Lol: [120 177  90 154 144  90  91 152 126 113 130  49 107 175 144 124 107 133
 140 136 141  76 148 108 103 147 147 116 173 163 118 115  98 117 186 157
 166]
Kefek: [145 143 124 154  89  90 111 146  74 113  75 122 101 183 184 114  74 128
 118 116 135 104 108  74 121 152 147 140 192 135  74  88 114 158 181 193
 157]
girak: [139 126 159 106 150 152  85  97 170 104  71 163 107 119 177 128 135 119
 106  96  90 113 134 138  71 120 157 127 140 103 141 144 113 153  60 193
 135]
Sul: [109 120 131 103 115 165 137 110 113 139 168 126 152  76  88 142 159 128
 171 140 121 144 151 115 133 102 113 115  85 125 105 163 115  95  75  69
 102]
Logik: [121  76 144 149  89 162 143 118 113 139 116 181 168 109 154 110  82 126
 128 127  76  76 121  70  77 107 110 106 109  98 122 109 124 166 131 189
 133]
lotu: [141 143 162 101 113 116  87 118 155 101  60 140  85 154 187 133 183 121
  90  97 127  98 118 117 151 135 159 145 192 148 166 139 121 158 126 184
 120]
fekim: [131 180 116 103 165 126 105 135 138 116 138  76 126 150 104 135 183 129
 131 129 160  82 137 185 162 145 147 125 148 165 137 152 130  93 126  74
 118]
sudof: [ 98 123 101 152 125 129 129 150  79 138 160  67 161 154 128 119 105 108
 175 147 115 110 151  70  65 113 110 128 144 168 112 131 105 131 201 105
 140]
kamon: [145 136 124 154  89  93 117 146 143 116  78 126 107 183 180 113  96 128
  87 117 132 110 108  74 118 152 144 140 188 130 153  88 116 158 181 189
 157]
bupa: [114  79 167 101 119 175 121  93 126 125 101 186 155  76 157 125 149 120
 137 111  70 163 134 113 103  94 123 138 111 110 137 157 127 164  75 179
 102]
howmany Kefek: [74]
4
howmany Logik: [109]
3
howmany girak: [119]
2
howmany Sul: [115]
4
order: [120 184 126 158 121 139 166 148 192 145 159 135 151 117 118  98 127  97
  90 121 183 133 187 154  85 140  60 101 155 118  87 116 113 101 162 143
 141]
lotu
howmany sudof: [105]
3
howmany fekim: [126]
3

Pugul: [140 139 126 131 125 127 140]
Sol: [134  64 122  75  95 123 135]
mag: [202 183 202 138 202 124 183]
zona: [182  62 123  76  99 125 127]
vagep: [101  67 126 127 126 127 126]
gulu: [ 77  77  77  74 121 121 159]
budo: [138  65  78  73  93 123 138]
Zos: [ 97  70 127  95 122 127 100]
nimag: [159  77 129  74  83 121 159]
Porom: [159  74 121  74  83  74 159]
howmany vagep: [126]
3
howmany mag: [183]
2
howmany Porom: [74]
3
howmany Pugul: [131]
1
howmany vagep: [127]
2
order: [100 127 122  95 127  70  97]
Zos
howmany gulu: [78]
0

lub: [169 131 185  91 110  77  77 178 104 153  75]
tufu: [185  90  77 131 120 104 110 153 178  77  75]
Runop: [120 131 185  91 110  77 105 178 104 153 177]
ger: [ 90  75 121  77 153 104 178  77 110 131 185]
order: [178 104 153  75 169 131 185  91 110  77  77]
lub
order: [ 75  77  77  91 104 110 131 153 169 178 185]
lub
howmany lub: [75]
1
howmany ger: [90]
1
order: [120  77 178 110  90 185 131  75 104  77 153]
tufu

Kiles: [128 128 128 128 128 128 128 128 128 128 128 128]
samun: [104 102 106 131 133 113 146 144 200 143 131  94]
kem: [133 129 124 132 125 127 134 133 129 125 134 131]
miba: [108 119 137 129 148 140 135 124 127 134 125 119]
mus: [129 124 124 119 139 128 115 146 131 141 146 119]
mosil: [149 128 117 171 138  94 137 136 102 124 143 178]
vubu: [128 126 125 128 127 127 126 128 131 129 129 128]
bam: [130 125 125 131 131 138 128 129 123 122 129 130]
bilo: [139 100 145 152 142 130 168 181 137 110  78 112]
order: [128 178 138 124 171 137 117 143 136 149  94 102]
mosil
howmany mus: [139]
1
order: [129 125 134 131 133 129 124 132 125 127 134 133]
kem

betu: [130 143 165 185 200 201 195 179 160 141 130 123 126 130 135 138 139 134
 129 124 121 122 125 128 130 133 131 131 130 134 133 132 126 119 107  96
  83  80  81  88 101 114 120 121 115 101  84  77  77  87 104 124 142 155
 152 147 135 126 121]
zepe: [ 80 120  84 130 134 146 134 172  77 116  80  83 151 203 112 126 155 143
 134  92 122 188 125 155 104  94 131 108 129 201 189 124 130 118 126 139
 119 126 123 174 123 133 132  80  92 126 131 133 123 137 140 132 106 152
 132 121  95  84 137]
forug: [120 111  99  85  78  77  89 105 125 141 153 153 144 135 125 122 129 144
 165 185 199 202 193 178 159 143 131 126 127 131 135 139 138 134 129 123
 122 121 125 127 130 132 132 132 131 133 133 131 127 120 107  94  86  82
  82  91 102 114 121]
pivak: [130 143 165 185 200 201 195 179 160 141 130 123 126 130 135 138 139 134
 129 124 121 122 125 128 130 133 131 131 130 134 133 132 126 119 107  96
  83  80  81  88 101 114 120 121 115 101  84 129 122 113 101  88  81  82
  88  97 110 118 123]
nekoz: [ 85  80  83  92 106 114 121 118 109  98  82  76  79  91 111 130 145 154
 153 145 133 122 122 132 148 169 188 200 200 191 177 156 138 129 124 126
 132 138 139 137 133 127 122 121 123 126 129 132 132 132 134 132 132 132
 132 127 115 105  95]
mar: [182 163 142 131 125 126 129 137 138 138 134 131 123 120 122 123 126 131
 132 132 132 133 133 134 133 127 120 108  97  87  82  82  88 100 112 121
 121 114 100  86  77  78  87 104 121 143 153 154 148 136 126 123 128 142
 162 184 198 203 196]
kifun: [182 163 142 131 125 126 129 137 138 138 134 131 123 120 122 123 126 131
 132 132 132 133 133 134 133 127 120 108  74  87  82  82  88 100 112 121
 121 114 100  86  77  78  87 104 121 143 153 154 148 136 126 123 128 142
 162 184 198 203 196]
gened: [126 128 129 132 133 132 133 132 133 131 127 118 109  97  86  82  83  88
 101 114 121 119 112 100  87  78  77  88 103 124 145 155 154 147 135 126
 122 128 144 164 185 199 202 195 179 161 142 129 126 125 131 136 138 139
 135 127 123 122 122]
lupog: [131 125 126 130 135 140 137 135 128 126 122 124 125 131 130 133 132 134
 133 132 133 134 129 119 109  96  85  82  83  90 101 112 120 121 112  99
  88  76  78  87 103 126 142 152 153 148 136 124 121 129 143 162 185 199
 203 195 181 161 145]
salol: [191  85 153 132 114 137 132 200 109 132 138 107 132 127  98 139  76 121
 129  92 115 154 132  80 145 200 132 123 169  79  83 130 132 132 124 105
 145 134 111 126 118 133 148 127 122 121 177 138 126 188  82 132  95 122
 129 133 156  91 122]
zar: [ 99  87  81  83  87 102 110 120 121 113 101  88  79  77  82 101 122 139
 150 153 148 136 125 121 127 142 159 181 197 200 198 184 163 147 132 125
 123 129 135 138 139 135 130 124 124 121 124 127 130 132 132 131 132 133
 132 132 129 120 111]
Gure: [135 128 124 123 120 125 129 131 132 133 133 133 132 132 131 128 120 108
  95  86  81  83  89 101 114 120 121 112  98  88  79  78  86 103 126 141
 153 153 148 135 125 123 129 143 164 183 198 203 195 178 160 141 130 124
 126 131 136 138 137]
howmany salol: [177]
1
order: [132 132 124 105 145 134 111 126 118 133 148 127 122 121 177 138 126 188
  82 132  95 122 129 133 156  91 122 191  85 153 132 114 137 132 200 109
 132 138 107 132 127  98 139  76 121 129  92 115 154 132  80 145 200 132
 123 169  79  83 130]
salol
order: [ 95  85  80  83  92 106 114 121 118 109  98  82  76  79  91 111 130 145
 154 153 145 133 122 122 132 148 169 188 200 200 191 177 156 138 129 124
 126 132 138 139 137 133 127 122 121 123 126 129 132 132 132 134 132 132
 132 132 127 115 105]
nekoz
order: [123 118 110  97  88  82  81  88 101 113 122 129  84 101 115 121 120 114
 101  88  81  80  83  96 107 119 126 132 133 134 130 131 131 133 130 128
 125 122 121 124 129 134 139 138 135 130 126 123 130 141 160 179 195 201
 200 185 165 143 130]
pivak

peba: [ 65 146 152  67 137 104  67 155 176 102 146 158  69 166  85 101 101 188
  88 189 186 188 168 180 144 161  96 103 183 183 110 189 166 161 129 131
 188 149 100 183 183 128 100 165 119 155 183 128]
zulov: [110 179 102 128 111 159  85 178 131 171  72 165 180 144 134  88 141 111
  88  92 176 162  77 188  95  83  87 144 104 136  65 162 165 159 183 150
  92 159 160  86 113  81  88 168  89 114 134 160]
teni: [ 95 178 180 159 183  88 144 114 160 162 171 168 188 141 131 134  92  88
  89 159  92 165  86 134  65 136 162  85  87 178 128 150 111 144 104  72
  88 102 160  81 176 111 113 110 165  83 159  77]
order: [ 65  72  77  81  83  85  86  87  88  88  88  89  92  92  95 102 104 110
 111 111 113 114 128 131 134 134 136 141 144 144 150 159 159 159 160 160
 162 162 165 165 168 171 176 178 178 180 183 188]
teni
order: [ 65  67  67  69  85  88  96 100 100 101 101 102 103 104 110 119 128 128
 129 131 137 144 146 146 149 152 155 155 158 161 161 165 166 166 168 176
 180 183 183 183 183 183 186 188 188 188 189 189]
peba
order: [ 95  89  88  92 141  81 159 128 159  87 113  65 165 111 178  88 171  92
 160 165 176 134 150 178 131  72 102 134 110 183 111 104  86 144 114 160
  88 159 162 180  85 144  77 188 136 162  83 168]
teni
order: [128 150 111 144 104  72  88 102 160  81 176 111 113 110 165  83 159  77
  95 178 180 159 183  88 144 114 160 162 171 168 188 141 131 134  92  88
  89 159  92 165  86 134  65 136 162  85  87 178]
teni
howmany peba: [183]
5
order: [176 111 113 110 165  83 159  77  95 178 180 159 183  88 144 114 160 162
 171 168 188 141 131 134  92  88  89 159  92 165  86 134  65 136 162  85
  87 178 128 150 111 144 104  72  88 102 160  81]
teni

guz: [108 135 135 142 167 159 167 140 108 128 139 139 135 129 133 132 140 138
 141 131 148 144 139 131 167 108 140 128 130 108 142 139 125 144 137 157]
bisil: [165 113 149 111 165 130 142 115 124 137 143 137 162 133 139  95 156 129
 109 170 110 165 165 136 154 168 124 166 139 109 125 141 133 128 137 144]
kisi: [139 139 131  92 135 139 144 124 130 139 142 137 131 159 144 134 138 133
 108 132  98 135 129 140 157 167 138 138 141 140 128 140 135 128 142 148]
Zeda: [148 107 112 138 114 148 150 140 122 142 152 147 137 138 141 113 101 140
 158 135 159  99 118 140 134 126 141 139 147 117 112 151 145 145 147 148]
Saz: [ 85 144 173 158 183  80  85 100 127  99  88  96 156  92  94  99 186 102
  97 166 113 109 159  98 101 113  86  78  94 102 148  91  97 102  88  87]
order: [139 135 124 138 129 128 139 108 157  92 138 132 159 167 139 137 138 131
 142 131 135 139 140 140 140 142 144  98 128 148 141 130 134 133 144 135]
kisi
howmany bisil: [165]
4
howmany guz: [108]
4

Tomiz: [102 137 134 163 121 187  94 169  83]
Rilu: [102 137 134 163 121 187  79 105 103]
gegas: [120 128 102  55 128  72 128 130 109]
fekig: [ 83 163  94 102 137 134 169 122 187]
kemo: [120 128 102  55 128  72 143 129 109]
howmany fekig: [83]
1
howmany kemo: [129]
1
order: [ 83 169  94 187 121 163 134 137 102]
Tomiz

voz: [171 166 135 140 137]
koba: [106 154 156  95  97]
sema: [ 95 177  93 148 105]
dulap: [118 172 129 107  99]
Bure: [100 104 100 181 150]
tuv: [ 95 165  82 148 101]
kodap: [144 175 130 111 106]
Fosi: [123 123 123 123 150]
revof: [ 69 131 148 116  97]
tosi: [ 87 109  83 170 128]
bafo: [133 153 184  96 122]
tuk: [149 115 149 149 165]
howmany bafo: [96]
1
howmany tuk: [150]
0
howmany Fosi: [124]
0

vipa: [168 151 114 104  81]
gal: [146 158 137 145 115]
nad: [186 153  98  94  79]
det: [114 168  80 151 104]
lam: [168 104  81 114 151]
fomer: [201  85 209  67 201]
order: [209  85 201  67 201]
fomer
howmany fomer: [210]
0
howmany fomer: [202]
0
order: [104 151  80 168 114]
det
howmany gal: [145]
1

